Below is a small trained network, with its code and all its weights. Each question gives an input and a target symbol and asks what happens when units are switched off, that is, made to give their printed mean instead of their output.

import numpy as np


def w(rows, s, z=0):
    codes = np.array(rows[::2]) - 128.0
    scale = np.full(codes.shape[1], s)
    scale[-1] = z or s
    return codes * scale


def norm(h):
    return h / np.sqrt((h * h).mean(-1, keepdims=True) + 1e-5)


def f(y):
    return np.maximum(y, 0)


def softmax(a):
    e = np.exp(a - a.max(-1, keepdims=True))
    return e / e.sum(-1, keepdims=True)


def log_softmax(a):
    a = a - a.max(-1, keepdims=True)
    return a - np.log(np.exp(a).sum(-1, keepdims=True))


def net(x, mask):
    ids = ['Ξαβγηλψ'.index(c) for c in x.split()]
    T = len(ids)
    res = E[ids] + P[:T]
    u = 0
    for l in range(3):
        q, k, v = (norm(res) @ M[l].T for M in (Q, K, V))
        z = softmax(np.where(np.tri(T) > 0, q @ k.T / 3**0.5, -1e9)) @ v
        res = res + np.where(mask[u], z, O[l][:, -1]) @ O[l][:, :-1]
        u += 1
        y = f(norm(res) @ A[l][:, :-1].T + A[l][:, -1])
        res = res + np.where(mask[u : u + 4], y, B[l][:, -1]) @ B[l][:, :-1]
        u += 4
    return log_softmax(norm(res)[-1] @ U[:, :-1].T + U[:, -1])


Q, K, V, O, A, B = {}, {}, {}, {}, {}, {}
E = w([
[151,145,81,39],'Ξ',
[226,107,31,96],'α',
[113,70,251,76],'β',
[78,223,173,157],'γ',
[187,98,185,84],'η',
[135,141,65,120],'λ',
[143,89,105,151],'ψ',
],0.016)
P = w([
[55,123,103,169],'0',
[140,234,194,161],'1',
[128,161,211,130],'2',
[103,19,163,110],'3',
[129,2,150,64],'4',
[124,22,181,90],'5',
],0.0076)
Q[0] = w([
[99,81,207,163],'0.h1',
[102,255,102,158],'0.h1',
[129,38,81,125],'0.h1',
],0.025)
K[0] = w([
[80,59,148,180],'0.h1',
[121,252,108,144],'0.h1',
[164,47,77,76],'0.h1',
],0.027)
V[0] = w([
[186,41,223,93],'0.h1',
[178,50,94,82],'0.h1',
[4,121,174,63],'0.h1',
],0.019)
O[0] = w([
[218,114,214,130,215],'0.h1',
[243,141,104,184,255],'0.h1',
[103,249,166,150,114],'0.h1',
],0.017,0.0084)
A[0] = w([
[175,181,62,4,127],'0.n1',
[76,52,165,128,9],'0.n2',
[214,150,174,69,183],'0.n3',
[167,198,201,88,255],'0.n4',
],0.021,0.0009)
B[0] = w([
[204,153,18,94,173],'0.n1',
[217,172,155,148,147],'0.n2',
[255,134,112,194,251],'0.n3',
[119,136,206,15,209],'0.n4',
],0.018,0.015)
Q[1] = w([
[145,140,132,173],'1.h1',
[140,251,186,65],'1.h1',
[164,134,92,148],'1.h1',
],0.03)
K[1] = w([
[153,176,121,137],'1.h1',
[252,98,24,148],'1.h1',
[129,128,139,22],'1.h1',
],0.026)
V[1] = w([
[84,134,133,24],'1.h1',
[195,141,100,36],'1.h1',
[107,152,123,247],'1.h1',
],0.015)
O[1] = w([
[119,135,193,255,105],'1.h1',
[209,249,151,194,254],'1.h1',
[18,3,10,49,84],'1.h1',
],0.0074,0.008)
A[1] = w([
[195,217,132,91,126],'1.n1',
[64,103,82,40,22],'1.n2',
[63,76,84,125,3],'1.n3',
[3,184,172,134,79],'1.n4',
],0.021,0.004)
B[1] = w([
[165,127,83,203,254],'1.n1',
[111,172,154,198,165],'1.n2',
[110,129,179,196,153],'1.n3',
[64,120,115,6,177],'1.n4',
],0.021,0.015)
Q[2] = w([
[135,93,228,139],'2.h1',
[168,213,143,22],'2.h1',
[85,135,3,123],'2.h1',
],0.019)
K[2] = w([
[145,195,118,25],'2.h1',
[138,30,254,99],'2.h1',
[76,74,91,239],'2.h1',
],0.015)
V[2] = w([
[130,60,143,205],'2.h1',
[122,98,76,3],'2.h1',
[139,193,180,15],'2.h1',
],0.024)
O[2] = w([
[57,68,116,228,165],'2.h1',
[250,91,162,21,2],'2.h1',
[232,187,67,75,67],'2.h1',
],0.017,0.0096)
A[2] = w([
[162,181,148,75,151],'2.n1',
[124,190,10,69,10],'2.n2',
[145,73,254,92,3],'2.n3',
[120,191,127,2,102],'2.n4',
],0.025,0.004)
B[2] = w([
[74,68,131,159,253],'2.n1',
[233,205,61,97,213],'2.n2',
[204,216,213,130,171],'2.n3',
[86,87,187,4,218],'2.n4',
],0.025,0.0065)
U = w([
[112,85,176,143,12],'Ξ',
[121,129,197,135,58],'α',
[121,6,96,107,100],'β',
[57,108,132,180,254],'γ',
[120,195,60,126,139],'η',
[116,102,144,45,189],'λ',
[115,187,214,146,90],'ψ',
],0.011,0.0034)

Each question gives the input, a string of symbols that net reads in full, and the target symbol t.
The units are the heads (3 rows each of Q, K, V and O) and the neurons (one row each of A and B). Each row of codes is followed by its name. A weight is (code - 128) times the scale printed after its matrix; where a second scale follows, it is the last column's (O, A, B and U).
mask holds one flag per unit, layer by layer, with each layer's heads first. A switched-off unit (its flag False) gives its mean, the last column of its rows in O or B, instead of its output. The means were averaged over made-up inputs and are rounded, as every weight is.
A unit's drop is (log p(t) with every unit on - log p(t) with that unit switched off) / (log p(t) with every unit on - log p(t) with every unit switched off).
The circuit of an input: a set's keep is (log p(t) with only the set's units on - log p(t) with every unit switched off) / (log p(t) with every unit on - log p(t) with every unit switched off). Starting from the 12 units with the biggest drops (on a tie, the unit counted first), units are removed one at a time, each time the one whose removal leaves the highest keep (on an exact tie, the one counted first), for as long as the keep stays at least 0.8.
circuit, biggest first: the units of the circuit, biggest drop first
most important unit: the unit with the biggest drop
top k neurons: the k neurons with the biggest drops, biggest first
top k neurons in layer l: the k neurons of layer l with the biggest drops, biggest first
drop when u is switched off: that unit's drop, to one decimal
input ψ γ Ξ, target γ: circuit, biggest first	0.h1; 2.h1
input λ α γ ψ β, target λ: most important unit	0.h1
input ψ Ξ γ, target γ: circuit, biggest first	0.n4; 2.h1; 0.h1
input Ξ γ Ξ, target λ: top 2 neurons	0.n3; 2.n4
input ψ ψ Ξ λ, target γ: top 2 neurons	0.n3; 0.n4
input ψ λ β, target γ: circuit, biggest first	0.h1; 0.n3
input ψ η Ξ, target γ: top 2 neurons	1.n1; 0.n3
input ψ ψ Ξ γ, target λ: top 3 neurons	0.n2; 1.n1; 2.n4
input ψ Ξ α, target γ: top 2 neurons	0.n3; 0.n4
input ψ λ α, target γ: top 2 neurons in layer 0	0.n4; 0.n3
input γ λ α, target β: top 2 neurons in layer 0	0.n3; 0.n4
input ψ β γ, target γ: drop when 0.n1 is switched off	0.9
input Ξ γ γ γ, target λ: drop when 2.n2 is switched off	0.0
input γ Ξ λ, target γ: most important unit	0.h1
input ψ ψ γ α, target β: drop when 2.n2 is switched off	0.1
